Below are the code and all the weights of a small trained network. Each question names an input and a class and asks about switching units off, where a switched-off unit gives its printed mean instead of its output.

import numpy as np


def w(rows, s, z=0):
    codes = np.array(rows[::2]) - 128.0
    scale = np.full(codes.shape[1], s)
    scale[-1] = z or s
    return codes * scale


def f(y):
    return y / 2 * (1 + np.tanh(0.7978845608 * (y + 0.044715 * y**3)))


def log_softmax(a):
    a = a - a.max(-1, keepdims=True)
    return a - np.log(np.exp(a).sum(-1, keepdims=True))


def net(x, mask):
    res = np.array(x, float).reshape(1, 3) / 4 @ E
    y = f(res @ A[0][:, :-1].T + A[0][:, -1])
    res = res + np.where(mask, y, B[0][:, -1]) @ B[0][:, :-1]
    return log_softmax(res[-1] @ U[:, :-1].T + U[:, -1])


A, B = {}, {}
E = w([
[133,135,102,81,91,56],'x0',
[135,250,194,252,30,50],'x1',
[74,226,178,104,106,131],'x2',
],0.014)
A[0] = w([
[141,44,98,192,104,179,46],'N0',
[134,114,94,197,105,84,194],'N1',
[171,70,209,172,157,188,210],'N2',
[70,94,115,216,178,168,152],'N3',
[84,213,133,138,124,187,100],'N4',
[214,65,75,59,99,10,105],'N5',
[190,114,147,134,65,62,202],'N6',
[54,157,136,30,145,184,223],'N7',
[90,138,158,96,189,160,254],'N8',
[223,179,131,168,101,85,161],'N9',
[105,2,175,166,109,179,32],'N10',
[95,198,155,152,100,29,72],'N11',
[220,80,123,182,101,132,134],'N12',
[77,152,106,109,93,34,192],'N13',
[170,99,98,144,74,195,80],'N14',
[105,140,180,174,148,136,102],'N15',
[165,171,169,163,105,224,106],'N16',
[178,165,205,141,162,125,146],'N17',
[58,172,82,144,87,171,86],'N18',
[213,119,81,104,172,128,106],'N19',
[187,118,55,113,126,148,91],'N20',
[203,134,88,62,155,79,117],'N21',
[115,197,131,142,136,192,107],'N22',
[140,124,143,139,143,144,136],'N23',
],0.0098,0.0048)
B[0] = w([
[135,82,106,150,111,135,201],'N0',
[54,34,154,87,162,216,192],'N1',
[103,32,181,93,138,182,213],'N2',
[55,54,161,74,78,215,189],'N3',
[190,180,206,116,209,88,184],'N4',
[198,163,110,235,125,65,236],'N5',
[101,129,193,99,75,202,206],'N6',
[109,49,86,108,91,211,222],'N7',
[99,79,93,161,74,157,201],'N8',
[153,94,136,72,77,154,223],'N9',
[122,135,75,214,104,109,202],'N10',
[165,138,161,121,80,123,246],'N11',
[70,82,153,56,82,141,196],'N12',
[92,63,159,128,31,155,206],'N13',
[129,131,157,104,47,76,157],'N14',
[144,120,106,195,243,102,165],'N15',
[237,255,64,178,174,112,176],'N16',
[155,205,167,119,189,103,172],'N17',
[127,161,76,85,178,167,152],'N18',
[103,130,147,185,144,78,203],'N19',
[165,211,116,126,149,94,187],'N20',
[154,200,149,254,91,64,190],'N21',
[160,194,172,143,124,84,165],'N22',
[159,118,132,121,98,140,137],'N23',
],0.006,0.013)
U = w([
[74,72,3,158,27,152,237],'0',
[135,93,180,28,175,255,150],'1',
[215,171,28,249,199,45,3],'2',
],0.0057,0.0016)

Each question gives the input, the list of numbers given to net, and the class t.
The units are the neurons (one row each of A and B). Each row of codes is followed by its name. A weight is (code - 128) times the scale printed after its matrix; where a second scale follows, it is the last column's (A, B and U).
mask holds one flag per neuron, in row order. A switched-off neuron (its flag False) gives its mean, the last column of its row in B, instead of its output. The means were averaged over made-up inputs and are rounded, as every weight is.
A unit's drop is (log p(t) with every unit on - log p(t) with that unit switched off) / (log p(t) with every unit on - log p(t) with every unit switched off).
The circuit of an input: a set's keep is (log p(t) with only the set's units on - log p(t) with every unit switched off) / (log p(t) with every unit on - log p(t) with every unit switched off). Starting from the 12 units with the biggest drops (on a tie, the unit counted first), units are removed one at a time, each time the one whose removal leaves the highest keep (on an exact tie, the one counted first), for as long as the keep stays at least 0.8.
units of the circuit, in order: the units of the circuit, biggest drop first
top k neurons: the k neurons with the biggest drops, biggest first
drop of u: that unit's drop, to one decimal
input [7,-1,-8], class 2: units of the circuit, in order -> (N5)
input [-7,4,-1], class 1: units of the circuit, in order -> (N5 N2 N10)
input [-8,-3,-1], class 0: top 4 neurons -> (N10 N8 N4 N1)
input [-5,-5,-2], class 0: units of the circuit, in order -> (N10 N8)
input [0,-7,-6], class 0: units of the circuit, in order -> (N4 N8 N0)
input [-5,8,0], class 1: units of the circuit, in order -> (N1 N5 N10)
input [-7,4,2], class 2: top 2 neurons -> (N16 N15)
input [2,4,8], class 1: top 3 neurons -> (N5 N13 N21)
input [-3,4,8], class 2: drop of N16 -> 0.1
input [-7,2,4], class 2: drop of N16 -> 0.6
input [-4,4,2], class 2: drop of N15 -> 0.2
